Below are the code and all the weights of a small trained network. Each question names an input and a class and asks about switching units off, where a switched-off unit gives its printed mean instead of its output.

import numpy as np


def w(rows, s, z=0):
    codes = np.array(rows[::2]) - 128.0
    scale = np.full(codes.shape[1], s)
    scale[-1] = z or s
    return codes * scale


def f(y):
    return y / 2 * (1 + np.tanh(0.7978845608 * (y + 0.044715 * y**3)))


def log_softmax(a):
    a = a - a.max(-1, keepdims=True)
    return a - np.log(np.exp(a).sum(-1, keepdims=True))


def net(x, mask):
    res = np.array(x, float).reshape(1, 6) / 4 @ E
    y = f(res @ A[0][:, :-1].T + A[0][:, -1])
    res = res + np.where(mask, y, B[0][:, -1]) @ B[0][:, :-1]
    return log_softmax(res[-1] @ U[:, :-1].T + U[:, -1])


A, B = {}, {}
E = w([
[130,105,137,132,120,142,119,127,152],'x0',
[80,81,152,154,9,89,185,27,54],'x1',
[129,194,31,132,60,254,13,80,103],'x2',
[106,138,128,124,122,124,128,145,130],'x3',
[72,144,118,251,182,51,70,52,164],'x4',
[111,124,149,135,117,145,121,146,143],'x5',
],0.01)
A[0] = w([
[103,159,144,209,196,94,68,103,149,40],'neuron 1',
[69,149,128,199,157,79,102,67,155,47],'neuron 2',
[93,87,136,139,33,94,178,90,88,61],'neuron 3',
[136,95,160,129,159,94,167,167,147,99],'neuron 4',
[114,106,143,146,160,96,209,156,133,121],'neuron 5',
[181,144,141,96,92,165,161,163,108,69],'neuron 6',
[190,174,116,118,246,151,90,211,185,2],'neuron 7',
[138,185,51,154,69,206,64,117,117,130],'neuron 8',
[152,194,132,126,108,147,103,110,121,59],'neuron 9',
[105,110,156,151,41,123,167,64,84,18],'neuron 10',
[143,89,190,132,187,56,210,170,148,124],'neuron 11',
[177,124,140,60,97,155,155,162,110,49],'neuron 12',
[128,114,133,107,132,118,106,117,128,134],'neuron 13',
[123,113,113,133,117,127,140,120,130,16],'neuron 14',
[106,127,131,192,167,116,98,87,134,53],'neuron 15',
[171,113,144,49,101,173,178,156,97,47],'neuron 16',
],0.011,0.0036)
B[0] = w([
[91,111,81,105,132,147,198,167,165,201],'neuron 1',
[74,67,62,99,115,158,194,167,181,199],'neuron 2',
[184,209,171,172,87,77,99,167,173,217],'neuron 3',
[137,137,122,109,136,171,96,86,75,189],'neuron 4',
[125,121,136,109,162,168,79,105,93,193],'neuron 5',
[96,62,98,110,140,138,168,145,194,184],'neuron 6',
[224,233,166,191,32,2,118,170,181,250],'neuron 7',
[111,105,193,87,213,188,62,40,32,238],'neuron 8',
[117,114,144,144,144,127,107,95,113,154],'neuron 9',
[200,200,176,166,82,34,110,168,172,209],'neuron 10',
[101,104,172,91,198,190,43,61,42,245],'neuron 11',
[57,95,63,147,145,121,195,151,148,194],'neuron 12',
[143,109,122,119,133,129,119,158,114,129],'neuron 13',
[143,128,109,104,123,103,126,136,120,124],'neuron 14',
[100,97,89,130,130,142,181,138,136,173],'neuron 15',
[60,90,76,131,123,150,194,165,158,210],'neuron 16',
],0.0096,0.016)
U = w([
[117,118,169,119,165,190,42,52,48,133],'0',
[220,205,164,160,53,90,118,163,157,239],'1',
[61,72,74,128,118,170,255,158,155,7],'2',
],0.013,0.0018)

Each question gives the input, the list of numbers given to net, and the class t.
The units are the neurons (one row each of A and B). Each row of codes is followed by its name. A weight is (code - 128) times the scale printed after its matrix; where a second scale follows, it is the last column's (A, B and U).
mask holds one flag per neuron, in row order. A switched-off neuron (its flag False) gives its mean, the last column of its row in B, instead of its output. The means were averaged over made-up inputs and are rounded, as every weight is.
A unit's drop is (log p(t) with every unit on - log p(t) with that unit switched off) / (log p(t) with every unit on - log p(t) with every unit switched off).
The circuit of an input: a set's keep is (log p(t) with only the set's units on - log p(t) with every unit switched off) / (log p(t) with every unit on - log p(t) with every unit switched off). Starting from the 12 units with the biggest drops (on a tie, the unit counted first), units are removed one at a time, each time the one whose removal leaves the highest keep (on an exact tie, the one counted first), for as long as the keep stays at least 0.8.
units of the circuit, in order: the units of the circuit, biggest drop first
top k neurons: the k neurons with the biggest drops, biggest first
drop of u: that unit's drop, to one decimal
input [8,-5,-5,-6,1,0], class 0: units of the circuit, in order : neuron 11
input [0,-7,4,-1,7,7], class 1: top 3 neurons : neuron 7; neuron 16; neuron 12
input [4,-2,-8,7,8,-3], class 0: top 4 neurons : neuron 11; neuron 5; neuron 4; neuron 16
input [-4,8,-7,6,6,3], class 1: top 2 neurons : neuron 3; neuron 10
input [0,8,-5,7,0,1], class 1: top 2 neurons : neuron 3; neuron 10
input [-2,-6,2,0,-8,-6], class 2: top 3 neurons : neuron 16; neuron 12; neuron 6
input [-3,3,4,5,-5,8], class 2: top 2 neurons : neuron 11; neuron 16
input [-6,-4,-4,-8,-3,2], class 0: top 3 neurons : neuron 11; neuron 10; neuron 3
input [-1,-1,5,6,-6,-6], class 2: top 3 neurons : neuron 11; neuron 16; neuron 12
input [5,-5,-5,-8,4,3], class 0: top 3 neurons : neuron 11; neuron 10; neuron 3
input [-7,0,1,4,-2,3], class 2: top 3 neurons : neuron 11; neuron 7; neuron 8
input [8,-7,5,5,3,0], class 1: top 2 neurons : neuron 7; neuron 11
input [-3,-3,-3,0,4,-3], class 2: top 3 neurons : neuron 8; neuron 1; neuron 2
input [6,-2,-5,-2,-4,-1], class 0: units of the circuit, in order : neuron 11
input [6,6,3,4,-6,7], class 1: top 2 neurons : neuron 10; neuron 3
input [5,7,6,-1,5,6], class 1: top 2 neurons : neuron 10; neuron 11
input [-8,-8,6,-2,4,7], class 1: top 2 neurons : neuron 7; neuron 11
input [4,-4,-6,-5,4,1], class 0: drop of neuron 11 : 1.8
input [8,-1,-2,-3,3,-7], class 2: drop of neuron 8 : 1.8
input [-4,1,2,5,3,8], class 2: drop of neuron 7 : 0.3
input [-4,7,3,-7,-4,8], class 1: drop of neuron 15 : 0.0
